Below is a small trained network, with its code and all its weights. Each question gives an input and a target symbol and asks what happens when units are switched off, that is, made to give their printed mean instead of their output.

import numpy as np


def w(rows, s, z=0):
    codes = np.array(rows[::2]) - 128.0
    scale = np.full(codes.shape[1], s)
    scale[-1] = z or s
    return codes * scale


def f(y):
    return y / 2 * (1 + np.tanh(0.7978845608 * (y + 0.044715 * y**3)))


def softmax(a):
    e = np.exp(a - a.max(-1, keepdims=True))
    return e / e.sum(-1, keepdims=True)


def log_softmax(a):
    a = a - a.max(-1, keepdims=True)
    return a - np.log(np.exp(a).sum(-1, keepdims=True))


def net(x, mask):
    ids = ['αδεζηψω'.index(c) for c in x.split()]
    T = len(ids)
    res = E[ids] + P[:T]
    u = 0
    for l in range(2):
        q, k, v = (res @ M[l].T for M in (Q, K, V))
        z = softmax(np.where(np.tri(T) > 0, q @ k.T / 4**0.5, -1e9)) @ v
        res = res + np.where(mask[u], z, O[l][:, -1]) @ O[l][:, :-1]
        u += 1
        y = f(res @ A[l][:, :-1].T + A[l][:, -1])
        res = res + np.where(mask[u : u + 8], y, B[l][:, -1]) @ B[l][:, :-1]
        u += 8
    return log_softmax(res[-1] @ U[:, :-1].T + U[:, -1])


Q, K, V, O, A, B = {}, {}, {}, {}, {}, {}
E = w([
[125,159,172,113],'α',
[123,165,172,102],'δ',
[124,162,172,109],'ε',
[148,125,213,122],'ζ',
[118,209,106,107],'η',
[101,126,112,141],'ψ',
[131,129,7,151],'ω',
],0.013)
P = w([
[254,75,129,183],'0',
[179,15,99,46],'1',
[185,136,129,166],'2',
[126,38,85,22],'3',
[130,149,131,168],'4',
[81,58,81,20],'5',
[83,156,126,184],'6',
[42,74,74,34],'7',
[39,164,118,199],'8',
[16,62,88,66],'9',
[38,157,114,200],'10',
],0.0089)
Q[0] = w([
[150,145,110,79],'0.h1',
[79,106,126,97],'0.h1',
[29,167,205,2],'0.h1',
[82,71,57,47],'0.h1',
],0.016)
K[0] = w([
[102,137,107,157],'0.h1',
[95,123,114,124],'0.h1',
[3,146,136,120],'0.h1',
[77,106,49,156],'0.h1',
],0.02)
V[0] = w([
[113,101,150,153],'0.h1',
[134,133,162,99],'0.h1',
[202,251,81,79],'0.h1',
[94,86,66,170],'0.h1',
],0.012)
O[0] = w([
[92,117,123,113,86],'0.h1',
[125,73,155,155,216],'0.h1',
[247,111,122,184,181],'0.h1',
[120,237,99,80,7],'0.h1',
],0.012,0.0014)
A[0] = w([
[120,192,136,140,128],'0.n1',
[133,207,207,167,106],'0.n2',
[138,164,96,182,59],'0.n3',
[169,216,252,85,113],'0.n4',
[112,127,72,155,147],'0.n5',
[134,125,58,73,2],'0.n6',
[127,101,106,65,76],'0.n7',
[83,85,169,94,34],'0.n8',
],0.017,0.0061)
B[0] = w([
[157,113,152,152,184],'0.n1',
[25,133,36,148,219],'0.n2',
[53,114,212,91,158],'0.n3',
[148,89,4,137,240],'0.n4',
[188,73,179,129,198],'0.n5',
[133,114,28,155,220],'0.n6',
[81,147,80,73,211],'0.n7',
[50,92,198,95,255],'0.n8',
],0.019,0.003)
Q[1] = w([
[114,206,169,149],'1.h1',
[142,254,164,152],'1.h1',
[135,27,11,3],'1.h1',
[178,160,181,221],'1.h1',
],0.011)
K[1] = w([
[150,161,155,85],'1.h1',
[127,151,158,68],'1.h1',
[31,73,123,250],'1.h1',
[142,109,92,86],'1.h1',
],0.016)
V[1] = w([
[153,122,155,255],'1.h1',
[165,178,133,194],'1.h1',
[162,88,126,49],'1.h1',
[184,158,122,102],'1.h1',
],0.008)
O[1] = w([
[149,253,195,128,227],'1.h1',
[67,191,154,129,79],'1.h1',
[82,150,33,158,75],'1.h1',
[32,162,61,151,3],'1.h1',
],0.006,0.0051)
A[1] = w([
[242,165,156,183,43],'1.n1',
[132,158,79,65,131],'1.n2',
[181,152,222,96,127],'1.n3',
[87,206,111,164,144],'1.n4',
[153,121,140,180,254],'1.n5',
[77,191,140,86,133],'1.n6',
[183,152,181,151,204],'1.n7',
[249,152,185,139,174],'1.n8',
],0.015,0.007)
B[1] = w([
[164,37,164,187,190],'1.n1',
[180,160,191,111,238],'1.n2',
[176,53,101,188,254],'1.n3',
[154,53,146,90,165],'1.n4',
[138,97,74,43,232],'1.n5',
[83,187,119,192,211],'1.n6',
[93,149,81,169,197],'1.n7',
[63,253,134,72,230],'1.n8',
],0.02,0.0086)
U = w([
[89,137,3,114,192],'α',
[94,64,125,75,151],'δ',
[109,49,177,114,166],'ε',
[69,115,189,76,178],'ζ',
[120,113,107,157,39],'η',
[119,104,112,139,2],'ψ',
[162,108,133,121,70],'ω',
],0.0066,0.0052)

Each question gives the input, a string of symbols that net reads in full, and the target symbol t.
The units are the heads (4 rows each of Q, K, V and O) and the neurons (one row each of A and B). Each row of codes is followed by its name. A weight is (code - 128) times the scale printed after its matrix; where a second scale follows, it is the last column's (O, A, B and U).
mask holds one flag per unit, layer by layer, with each layer's heads first. A switched-off unit (its flag False) gives its mean, the last column of its rows in O or B, instead of its output. The means were averaged over made-up inputs and are rounded, as every weight is.
A unit's drop is (log p(t) with every unit on - log p(t) with that unit switched off) / (log p(t) with every unit on - log p(t) with every unit switched off).
The circuit of an input: a set's keep is (log p(t) with only the set's units on - log p(t) with every unit switched off) / (log p(t) with every unit on - log p(t) with every unit switched off). Starting from the 12 units with the biggest drops (on a tie, the unit counted first), units are removed one at a time, each time the one whose removal leaves the highest keep (on an exact tie, the one counted first), for as long as the keep stays at least 0.8.
units of the circuit, in order: the units of the circuit, biggest drop first
most important unit: the unit with the biggest drop
top k neurons: the k neurons with the biggest drops, biggest first
k most important neurons of layer l: the k neurons of layer l with the biggest drops, biggest first
input ζ ω η α ω ψ, target ω: top 4 neurons : (1.n2 0.n6 0.n8 1.n8)
input ε η ε ζ α ε ψ α, target ζ: units of the circuit, in order : (0.h1 1.n2 1.n3)
input δ η α η ε α α ε ζ ε, target ε: units of the circuit, in order : (0.n2 1.n3 1.h1)
input ζ α α ζ δ ζ ζ ψ, target ζ: units of the circuit, in order : (0.h1 1.n2)
input ε ζ ω ζ α ζ η ζ α η ζ, target ζ: units of the circuit, in order : (0.h1 1.n3)
input ζ α ε, target α: units of the circuit, in order : (1.n2 0.n8)
input ζ ψ ψ, target δ: top 2 neurons : (0.n6 0.n4)
input ζ η η ψ ε ε ψ δ, target ζ: top 2 neurons : (1.n2 1.n3)
input ε α ω ε, target ω: most important unit : 0.h1
input α ψ ω ε η α δ η ε α, target α: 2 most important neurons of layer 0 : (0.n2 0.n3)
input α α ε δ α η ζ ω α, target δ: units of the circuit, in order : (1.n4 0.n2)
input ζ ψ η ε, target ζ: 2 most important neurons of layer 0 : (0.n7 0.n5)
input ε ζ ω η ε ζ ε δ, target ε: units of the circuit, in order : (0.n2 1.n8)
input ε δ δ α ε α, target η: top 2 neurons : (1.n6 1.n3)
input ψ ω η α ψ ψ ω, target δ: top neuron : (0.n3)
input ε ζ ε ε ω η ω δ η α ω, target ε: 2 most important neurons of layer 0 : (0.n4 0.n3)
input ζ ζ α α, target ε: 2 most important neurons of layer 1 : (1.n8 1.n3)
input ω ζ α η ζ δ η, target δ: top 3 neurons : (1.n4 0.n2 1.n6)
input ζ ε ε ψ δ η, target ζ: 2 most important neurons of layer 0 : (0.n2 0.n6)
input η ω α ζ ε ω δ η, target ω: 2 most important neurons of layer 1 : (1.n2 1.n1)
input ψ α ω α α α η ζ ω, target δ: top neuron : (0.n4)
input ε α ε ψ α η, target ζ: 3 most important neurons of layer 1 : (1.n8 1.n2 1.n3)
input α ω α ζ α ζ α η ε ψ, target ζ: 3 most important neurons of layer 0 : (0.n6 0.n7 0.n8)
input ψ α ζ ε δ δ ω ζ ζ ζ ψ, target δ: top 2 neurons : (0.n4 0.n5)
